Below is a small trained network, with its code and all its weights. Each question gives an input and a target symbol and asks what happens when units are switched off, that is, made to give their printed mean instead of their output.

import numpy as np


def w(rows, s, z=0):
    codes = np.array(rows[::2]) - 128.0
    scale = np.full(codes.shape[1], s)
    scale[-1] = z or s
    return codes * scale


def f(y):
    return np.maximum(y, 0)


def softmax(a):
    e = np.exp(a - a.max(-1, keepdims=True))
    return e / e.sum(-1, keepdims=True)


def log_softmax(a):
    a = a - a.max(-1, keepdims=True)
    return a - np.log(np.exp(a).sum(-1, keepdims=True))


def net(x, mask):
    ids = ['ΘΦΩαδεηξ'.index(c) for c in x.split()]
    T = len(ids)
    res = E[ids] + P[:T]
    r = res
    for j in range(3):
        rows = slice(4 * j, 4 * j + 4)
        q, k, v = (r @ M[0][rows].T for M in (Q, K, V))
        z = softmax(np.where(np.tri(T) > 0, q @ k.T / 4**0.5, -1e9)) @ v
        o = O[0][rows]
        res = res + np.where(mask[j], z, o[:, -1]) @ o[:, :-1]
    y = f(res @ A[0][:, :-1].T + A[0][:, -1])
    res = res + np.where(mask[3:27], y, B[0][:, -1]) @ B[0][:, :-1]
    return log_softmax(res[-1] @ U[:, :-1].T + U[:, -1])


Q, K, V, O, A, B = {}, {}, {}, {}, {}, {}
E = w([
[182,68,169,110,94,254,84,123,157,146,115],'Θ',
[182,186,125,169,132,108,94,132,142,126,153],'Φ',
[84,155,92,131,113,156,119,133,76,40,108],'Ω',
[57,130,211,100,50,175,200,232,120,108,125],'α',
[159,113,131,107,122,192,104,206,96,141,73],'δ',
[115,132,110,71,182,157,176,144,150,97,138],'ε',
[89,129,120,49,47,122,119,55,124,60,142],'η',
[157,173,128,54,157,87,114,159,236,135,5],'ξ',
],0.016)
P = w([
[161,177,231,73,154,102,114,62,67,181,196],'0',
[195,97,190,135,158,87,122,116,92,67,115],'1',
[149,108,153,140,117,124,99,208,142,94,129],'2',
[138,201,123,138,67,149,149,196,170,119,103],'3',
[144,189,76,178,32,210,180,148,157,110,59],'4',
[126,183,61,162,44,189,186,106,166,78,2],'5',
],0.0092)
Q[0] = w([
[108,118,109,174,116,151,95,144,112,157,142],'h1',
[169,126,123,150,137,88,91,117,114,88,125],'h1',
[143,188,139,134,154,151,96,132,166,115,111],'h1',
[89,109,107,140,95,78,145,63,144,214,160],'h1',
[147,132,136,71,85,172,157,164,120,57,118],'h2',
[110,106,137,146,55,126,115,105,109,166,107],'h2',
[126,82,161,103,144,144,139,135,144,93,110],'h2',
[122,133,154,116,121,124,91,150,90,135,159],'h2',
[122,173,101,148,70,130,125,93,85,159,129],'h3',
[129,117,91,72,174,134,144,157,167,103,143],'h3',
[66,4,116,158,154,99,73,75,94,190,142],'h3',
[124,129,179,106,169,69,89,176,135,162,201],'h3',
],0.014)
K[0] = w([
[106,142,117,118,153,144,113,177,145,160,149],'h1',
[109,134,124,121,142,126,161,114,170,111,108],'h1',
[129,126,96,159,74,198,133,151,143,80,33],'h1',
[114,92,157,119,172,163,157,112,73,148,250],'h1',
[117,121,106,158,47,97,112,124,190,125,45],'h2',
[101,194,111,80,140,149,132,147,165,198,141],'h2',
[143,128,115,109,82,168,175,136,184,97,105],'h2',
[118,158,140,129,163,146,138,73,103,153,72],'h2',
[133,134,91,164,27,177,76,187,144,175,95],'h3',
[102,119,157,72,220,77,172,141,174,139,162],'h3',
[154,168,121,176,49,178,130,92,39,133,209],'h3',
[144,7,171,154,129,141,106,73,42,88,157],'h3',
],0.011)
V[0] = w([
[142,108,46,204,80,150,102,212,60,162,60],'h1',
[139,82,125,11,163,158,122,125,134,185,106],'h1',
[141,63,93,89,140,69,226,152,45,65,112],'h1',
[90,106,145,51,161,158,126,105,90,92,154],'h1',
[173,218,187,138,132,64,157,146,117,164,152],'h2',
[166,195,55,181,69,84,2,104,153,69,145],'h2',
[182,129,147,167,183,158,96,123,194,206,171],'h2',
[145,127,111,196,219,99,92,144,83,111,102],'h2',
[122,141,91,172,162,197,166,131,71,105,200],'h3',
[99,106,214,132,146,94,119,59,53,211,147],'h3',
[52,101,69,147,92,214,163,121,216,102,107],'h3',
[126,78,179,130,134,125,99,132,65,120,170],'h3',
],0.0076)
O[0] = w([
[153,140,145,91,132,95,197,81,11,161,87,115],'h1',
[167,158,225,114,188,174,147,119,185,57,141,182],'h1',
[70,211,205,126,121,157,157,99,123,169,137,93],'h1',
[71,184,120,157,105,184,113,146,111,58,144,138],'h1',
[63,69,195,76,184,147,106,196,142,111,65,150],'h2',
[113,72,102,42,115,158,164,119,139,155,177,98],'h2',
[159,148,96,128,165,196,97,98,111,59,80,118],'h2',
[97,253,126,135,206,218,110,127,156,156,151,64],'h2',
[195,117,73,104,156,109,76,194,57,107,161,93],'h3',
[163,164,100,108,51,108,189,106,125,129,79,3],'h3',
[124,173,187,119,160,155,65,133,122,10,145,110],'h3',
[186,154,95,98,84,89,167,118,96,117,118,73],'h3',
],0.0072,0.0052)
A[0] = w([
[57,174,74,121,75,183,128,113,73,202,122,129],'n1',
[144,169,77,168,103,175,127,165,85,143,151,131],'n2',
[164,157,120,241,119,2,147,164,89,97,128,93],'n3',
[149,191,186,191,103,139,58,93,149,84,169,59],'n4',
[133,71,35,46,166,103,146,105,98,147,116,101],'n5',
[148,153,58,115,115,33,120,113,125,80,185,183],'n6',
[121,95,198,132,106,195,86,115,177,167,117,133],'n7',
[76,164,101,113,146,152,66,133,103,97,178,108],'n8',
[76,106,81,155,81,94,112,81,173,178,147,58],'n9',
[217,168,101,85,107,127,184,141,99,113,143,79],'n10',
[199,165,124,216,136,5,122,98,102,157,185,114],'n11',
[92,118,112,121,147,189,208,124,128,140,82,4],'n12',
[164,94,138,114,153,84,64,193,63,132,170,23],'n13',
[112,71,94,117,81,78,161,91,183,98,196,39],'n14',
[196,193,131,66,177,91,161,133,62,149,88,71],'n15',
[131,133,94,97,121,80,67,133,122,173,50,137],'n16',
[127,161,98,215,108,92,98,126,56,120,196,68],'n17',
[195,137,122,149,149,56,131,95,139,176,181,114],'n18',
[134,138,142,92,119,156,18,150,132,101,157,11],'n19',
[139,94,54,150,74,73,189,75,57,183,118,71],'n20',
[177,169,91,66,173,121,141,93,152,132,145,142],'n21',
[114,133,149,182,150,163,163,150,131,167,94,106],'n22',
[117,125,126,128,126,71,109,75,88,164,180,63],'n23',
[199,78,194,81,132,151,100,127,168,162,143,79],'n24',
],0.008,0.0041)
B[0] = w([
[125,179,94,77,100,114,141,105,73,77,169,162],'n1',
[163,187,141,84,209,80,148,107,124,68,152,166],'n2',
[132,123,62,154,102,101,47,155,83,166,51,168],'n3',
[114,118,78,56,119,167,134,199,109,251,153,208],'n4',
[150,132,54,150,77,127,82,167,139,230,69,171],'n5',
[197,96,94,66,87,126,139,83,193,145,155,168],'n6',
[153,151,66,131,180,39,107,86,69,93,185,254],'n7',
[105,214,137,159,125,151,157,163,154,104,153,192],'n8',
[144,148,203,221,214,165,177,96,71,121,52,146],'n9',
[178,89,148,143,128,116,195,72,61,92,95,183],'n10',
[60,94,111,53,116,189,91,169,201,254,9,146],'n11',
[145,168,98,199,91,143,98,68,128,183,114,161],'n12',
[55,161,141,170,147,171,179,44,170,121,206,157],'n13',
[112,36,211,64,157,193,162,172,118,138,146,156],'n14',
[82,114,205,125,198,158,144,87,137,216,144,173],'n15',
[96,116,163,149,159,170,158,193,152,121,221,167],'n16',
[54,55,101,80,132,194,156,56,134,187,86,148],'n17',
[102,145,96,139,121,205,78,170,122,149,107,145],'n18',
[97,176,138,185,127,77,227,92,123,141,126,182],'n19',
[77,150,166,122,190,135,81,145,174,77,204,168],'n20',
[166,152,135,179,180,112,97,156,79,142,76,170],'n21',
[84,194,92,144,34,126,99,60,150,89,148,179],'n22',
[133,77,191,191,95,100,148,114,189,58,118,135],'n23',
[114,234,117,134,155,119,135,159,111,87,143,225],'n24',
],0.0057,0.0065)
U = w([
[114,91,211,140,185,151,241,103,66,171,81,63],'Θ',
[71,181,38,44,80,65,162,90,81,123,193,108],'Φ',
[75,184,211,180,184,222,62,191,189,15,215,177],'Ω',
[111,126,161,169,60,50,138,209,123,88,84,103],'α',
[252,120,94,145,85,122,141,123,136,26,126,181],'δ',
[114,80,40,69,118,193,63,163,159,222,56,254],'ε',
[131,59,171,60,64,154,163,132,202,128,177,82],'η',
[102,158,109,196,40,172,216,74,232,149,91,18],'ξ',
],0.0036,0.0024)

Each question gives the input, a string of symbols that net reads in full, and the target symbol t.
The units are the heads (4 rows each of Q, K, V and O) and the neurons (one row each of A and B). Each row of codes is followed by its name. A weight is (code - 128) times the scale printed after its matrix; where a second scale follows, it is the last column's (O, A, B and U).
mask holds one flag per unit, heads first, then neurons. A switched-off unit (its flag False) gives its mean, the last column of its rows in O or B, instead of its output. The means were averaged over made-up inputs and are rounded, as every weight is.
A unit's drop is (log p(t) with every unit on - log p(t) with that unit switched off) / (log p(t) with every unit on - log p(t) with every unit switched off).
The circuit of an input: a set's keep is (log p(t) with only the set's units on - log p(t) with every unit switched off) / (log p(t) with every unit on - log p(t) with every unit switched off). Starting from the 12 units with the biggest drops (on a tie, the unit counted first), units are removed one at a time, each time the one whose removal leaves the highest keep (on an exact tie, the one counted first), for as long as the keep stays at least 0.8.
units of the circuit, in order: the units of the circuit, biggest drop first
k most important neurons: the k neurons with the biggest drops, biggest first
which heads matter: for each layer, one digit per head in row order, 1 if its drop is at least 0.15 and else 0, layers parted by /
drop of u: that unit's drop, to one decimal
input ε ε Φ ε Ω, target Φ: units of the circuit, in order	(h1, n1)
input ξ ε ε δ, target ξ: which heads matter	001
input ε δ ε, target Θ: which heads matter	101
input ε ε δ, target Θ: units of the circuit, in order	(h1, n15)
input Φ Φ Θ Φ ξ Ω, target Ω: which heads matter	001
input Ω Φ ε ε Ω ε, target Φ: which heads matter	110
input ε Θ Φ, target ε: which heads matter	000
input Ω α Φ δ δ, target Θ: which heads matter	100
input ε Ω ε, target Φ: which heads matter	111
input ξ ε δ η Φ η, target Θ: which heads matter	011
input ε Φ ε, target ε: which heads matter	111
input ε ε ξ δ, target Ω: units of the circuit, in order	(h3)
input ξ δ ε Θ α, target ξ: which heads matter	001
input ε Θ ε, target δ: which heads matter	011
input Ω ε η ε, target η: which heads matter	010
input Φ Φ Ω Ω Θ Θ, target δ: which heads matter	110
input ε ε Φ ε, target ε: which heads matter	110
input ε ε δ ε, target Θ: units of the circuit, in order	(h1, n15, n10)
input ε Φ δ Ω ε ε, target Ω: most important neuron	(n8)
input ε ε α ε, target α: units of the circuit, in order	(h2, n3)
input ε Φ η ε α, target α: units of the circuit, in order	(h2)
input ε ξ ε ε ε ε, target ξ: units of the circuit, in order	(h3, n12)
input ε ε Θ ε ξ, target Ω: drop of h3	1.4
input ξ Ω ε Φ Φ, target ξ: drop of n22	0.2
input ξ Ω α ε α, target ξ: drop of n22	0.3
input ε Θ ε ε Θ ε, target δ: drop of h1	0.5
input ξ Ω ε Θ Φ, target ξ: most important neuron	(n22)
